Below is a small trained network, with its code and all its weights. Each question gives an input and a target symbol and asks what happens when units are switched off, that is, made to give their printed mean instead of their output.

import numpy as np


def w(rows, s, z=0):
    codes = np.array(rows[::2]) - 128.0
    scale = np.full(codes.shape[1], s)
    scale[-1] = z or s
    return codes * scale


def norm(h):
    return h / np.sqrt((h * h).mean(-1, keepdims=True) + 1e-5)


def f(y):
    return np.maximum(y, 0)


def softmax(a):
    e = np.exp(a - a.max(-1, keepdims=True))
    return e / e.sum(-1, keepdims=True)


def log_softmax(a):
    a = a - a.max(-1, keepdims=True)
    return a - np.log(np.exp(a).sum(-1, keepdims=True))


def net(x, mask):
    ids = ['ΘΛΩαβγδεζημξπτψ'.index(c) for c in x.split()]
    T = len(ids)
    res = E[ids] + P[:T]
    u = 0
    for l in range(3):
        q, k, v = (norm(res) @ M[l].T for M in (Q, K, V))
        z = softmax(np.where(np.tri(T) > 0, q @ k.T / 3**0.5, -1e9)) @ v
        res = res + np.where(mask[u], z, O[l][:, -1]) @ O[l][:, :-1]
        u += 1
        y = f(norm(res) @ A[l][:, :-1].T + A[l][:, -1])
        res = res + np.where(mask[u : u + 4], y, B[l][:, -1]) @ B[l][:, :-1]
        u += 4
    return log_softmax(norm(res)[-1] @ U[:, :-1].T + U[:, -1])


Q, K, V, O, A, B = {}, {}, {}, {}, {}, {}
E = w([
[52,87,141,130,118,106,132,55,83],'Θ',
[99,81,159,166,158,108,94,112,52],'Λ',
[120,30,126,153,136,3,174,99,180],'Ω',
[59,106,103,78,95,62,167,118,178],'α',
[172,74,180,125,192,86,116,157,131],'β',
[54,136,176,174,150,164,75,139,82],'γ',
[98,80,81,119,118,148,142,82,62],'δ',
[59,78,34,99,92,76,171,137,139],'ε',
[117,30,73,31,126,127,138,126,100],'ζ',
[126,72,102,144,135,16,170,237,199],'η',
[10,38,183,122,107,171,141,120,127],'μ',
[172,95,65,173,141,93,147,184,55],'ξ',
[131,124,114,139,109,164,231,105,122],'π',
[97,20,129,120,84,176,132,118,65],'τ',
[180,66,226,129,99,155,197,144,153],'ψ',
],0.016)
P = w([
[58,239,94,24,247,106,101,15,196],'0',
[101,179,163,84,64,3,163,100,38],'1',
[175,107,62,197,86,92,51,42,235],'2',
[61,122,143,124,249,86,147,125,96],'3',
[109,185,137,58,68,123,172,192,32],'4',
[172,115,31,164,59,189,64,131,230],'5',
[29,110,69,144,202,189,199,178,125],'6',
],0.011)
Q[0] = w([
[92,136,122,128,249,127,164,111,134],'0.h0',
[98,124,104,132,214,142,176,140,97],'0.h0',
[182,149,169,122,30,126,94,120,120],'0.h0',
],0.021)
K[0] = w([
[193,80,113,151,72,243,199,190,82],'0.h0',
[105,108,155,163,61,197,142,248,130],'0.h0',
[122,198,172,113,194,61,56,18,130],'0.h0',
],0.014)
V[0] = w([
[185,158,187,137,102,199,227,72,154],'0.h0',
[189,220,9,192,165,119,122,130,49],'0.h0',
[162,12,44,36,129,126,149,121,88],'0.h0',
],0.012)
O[0] = w([
[113,184,164,84,87,125,126,139,124,1],'0.h0',
[140,202,12,148,140,90,143,115,61,10],'0.h0',
[129,17,83,24,128,126,121,69,107,63],'0.h0',
],0.011,0.0074)
A[0] = w([
[220,125,145,175,24,124,68,143,216,104],'0.n0',
[77,122,103,113,82,130,7,133,121,106],'0.n1',
[208,103,67,200,59,172,43,114,182,253],'0.n2',
[112,138,190,62,77,24,233,152,17,128],'0.n3',
],0.016,0.0019)
B[0] = w([
[151,105,70,142,99,188,161,82,63,243],'0.n0',
[197,134,91,135,106,156,167,111,109,178],'0.n1',
[75,59,167,147,83,133,133,106,214,254],'0.n2',
[114,111,172,133,93,121,253,148,74,236],'0.n3',
],0.016,0.0082)
Q[1] = w([
[69,97,197,76,127,79,76,251,10],'1.h0',
[34,89,144,200,191,181,175,79,78],'1.h0',
[26,153,94,126,255,99,86,129,52],'1.h0',
],0.012)
K[1] = w([
[76,56,165,190,102,166,72,243,16],'1.h0',
[110,93,41,62,50,225,148,248,160],'1.h0',
[85,70,64,186,49,27,48,181,38],'1.h0',
],0.012)
V[1] = w([
[183,127,143,141,255,166,137,175,129],'1.h0',
[170,48,51,145,105,137,93,224,145],'1.h0',
[132,72,126,146,134,173,38,63,13],'1.h0',
],0.017)
O[1] = w([
[60,218,222,139,96,109,57,118,20,60],'1.h0',
[17,89,196,171,132,2,163,98,197,1],'1.h0',
[200,185,153,205,127,134,239,120,138,93],'1.h0',
],0.0098,0.0056)
A[1] = w([
[104,189,152,4,116,119,132,123,115,1],'1.n0',
[189,121,173,103,77,116,173,166,211,52],'1.n1',
[145,139,182,107,4,139,212,137,10,84],'1.n2',
[63,155,75,112,223,78,104,150,119,34],'1.n3',
],0.023,0.0024)
B[1] = w([
[146,132,190,123,72,55,110,70,151,142],'1.n0',
[100,172,152,190,122,121,94,132,81,176],'1.n1',
[80,65,74,82,136,7,187,166,159,254],'1.n2',
[122,145,42,223,142,85,133,156,117,145],'1.n3',
],0.02,0.026)
Q[2] = w([
[81,136,119,121,250,66,161,150,98],'2.h0',
[142,177,102,173,49,133,136,161,225],'2.h0',
[156,161,178,118,223,153,103,163,122],'2.h0',
],0.02)
K[2] = w([
[77,36,132,212,146,71,181,249,128],'2.h0',
[166,241,65,159,68,134,74,125,183],'2.h0',
[199,62,176,181,137,72,76,182,31],'2.h0',
],0.018)
V[2] = w([
[82,252,102,143,137,107,137,156,95],'2.h0',
[126,159,108,85,227,90,114,121,200],'2.h0',
[175,158,175,94,120,123,100,103,94],'2.h0',
],0.024)
O[2] = w([
[80,61,91,165,75,216,120,32,134,153],'2.h0',
[141,131,202,140,84,185,142,125,200,133],'2.h0',
[26,129,84,125,168,86,251,158,187,8],'2.h0',
],0.014,0.012)
A[2] = w([
[99,252,167,228,82,218,137,140,143,64],'2.n0',
[52,128,199,182,161,109,27,161,118,3],'2.n1',
[37,165,235,111,124,88,37,185,77,151],'2.n2',
[62,229,140,157,175,117,43,41,142,105],'2.n3',
],0.024,0.0055)
B[2] = w([
[117,254,102,65,73,111,112,168,100,194],'2.n0',
[34,117,70,119,184,147,178,196,206,216],'2.n1',
[105,125,157,160,102,237,122,73,68,254],'2.n2',
[238,141,178,132,144,102,133,186,136,174],'2.n3',
],0.022,0.015)
U = w([
[175,118,20,15,165,199,138,132,121,70],'Θ',
[73,149,75,153,83,124,151,1,167,151],'Λ',
[165,96,169,86,96,163,109,148,206,130],'Ω',
[137,122,189,101,61,125,64,109,205,151],'α',
[155,148,218,211,116,113,185,129,157,104],'β',
[132,218,103,128,69,122,121,182,123,158],'γ',
[226,94,120,140,89,181,235,117,121,19],'δ',
[191,101,125,145,138,99,63,43,162,250],'ε',
[176,126,137,39,186,129,85,122,142,253],'ζ',
[101,92,114,197,163,91,33,177,189,49],'η',
[38,122,139,58,186,200,125,136,116,181],'μ',
[146,156,72,243,164,87,164,105,38,1],'ξ',
[78,131,93,62,147,49,193,145,152,201],'π',
[187,120,175,127,158,149,133,155,32,79],'τ',
[72,96,178,109,31,79,62,117,44,28],'ψ',
],0.0089,0.003)

Each question gives the input, a string of symbols that net reads in full, and the target symbol t.
The units are the heads (3 rows each of Q, K, V and O) and the neurons (one row each of A and B). Each row of codes is followed by its name. A weight is (code - 128) times the scale printed after its matrix; where a second scale follows, it is the last column's (O, A, B and U).
mask holds one flag per unit, layer by layer, with each layer's heads first. A switched-off unit (its flag False) gives its mean, the last column of its rows in O or B, instead of its output. The means were averaged over made-up inputs and are rounded, as every weight is.
A unit's drop is (log p(t) with every unit on - log p(t) with that unit switched off) / (log p(t) with every unit on - log p(t) with every unit switched off).
The circuit of an input: a set's keep is (log p(t) with only the set's units on - log p(t) with every unit switched off) / (log p(t) with every unit on - log p(t) with every unit switched off). Starting from the 12 units with the biggest drops (on a tie, the unit counted first), units are removed one at a time, each time the one whose removal leaves the highest keep (on an exact tie, the one counted first), for as long as the keep stays at least 0.8.
units of the circuit, in order: the units of the circuit, biggest drop first
unit that matters most: the unit with the biggest drop
top k neurons: the k neurons with the biggest drops, biggest first
k most important neurons of layer l: the k neurons of layer l with the biggest drops, biggest first
input τ γ γ β, target γ: units of the circuit, in order : [1.n2 2.n0 0.h0]
input Θ ε τ β, target τ: top neuron : [1.n2]
input ε Ω β, target α: units of the circuit, in order : [2.h0 0.n2]
input β γ π Ω β ζ α, target ζ: units of the circuit, in order : [0.h0 2.h0 1.n2]
input μ ξ γ β, target ξ: units of the circuit, in order : [0.h0 1.n2]
input γ β γ η γ ξ μ, target ξ: units of the circuit, in order : [0.h0 1.n3 0.n0 1.n2]
input β β Θ, target ψ: units of the circuit, in order : [1.h0 2.h0]
input α ξ Ω, target Ω: units of the circuit, in order : [1.h0 2.h0]
input Ω η ψ ψ, target ψ: units of the circuit, in order : [1.n1 2.h0]
input Θ γ Θ, target δ: top 2 neurons : [0.n0 0.n2]
input ξ γ ξ ξ, target ξ: units of the circuit, in order : [0.h0 1.n2 1.h0]
input γ β γ δ, target δ: 3 most important neurons of layer 1 : [1.n2 1.n1 1.n0]
input μ τ γ μ, target τ: units of the circuit, in order : [2.h0 1.n2 1.h0]
input β γ γ π μ γ ε, target μ: 2 most important neurons of layer 2 : [2.n1 2.n2]
input Θ Λ μ γ γ Ω β, target γ: units of the circuit, in order : [1.n2 2.n0 0.n0]
input η γ β γ γ η, target μ: top 2 neurons : [1.n2 2.n1]
input π γ η π μ μ, target Θ: units of the circuit, in order : [1.h0 0.h0]
input μ γ μ μ μ γ, target π: top 4 neurons : [1.n2 0.n0 0.n2 2.n2]
input Ω μ ψ β, target ψ: 2 most important neurons of layer 0 : [0.n2 0.n3]
input η Λ Λ η π Λ, target μ: 2 most important neurons of layer 2 : [2.n1 2.n2]
input β μ ψ Θ μ η, target ψ: top 4 neurons : [0.n0 0.n2 0.n3 2.n1]
input γ β γ γ γ η γ, target η: unit that matters most : 1.h0
input γ ε μ γ Λ γ, target Λ: 2 most important neurons of layer 0 : [0.n0 0.n2]
input μ μ Λ γ Λ ζ η, target η: 2 most important neurons of layer 0 : [0.n2 0.n3]
input Λ γ Θ ε γ Ω, target η: top 3 neurons : [0.n2 1.n1 1.n2]
input γ μ μ γ η ε ξ, target ξ: top 2 neurons : [1.n2 1.n3]
input Ω Λ β γ η γ β, target η: top neuron : [1.n3]
input Λ Λ μ η η η, target η: 2 most important neurons of layer 0 : [0.n2 0.n0]
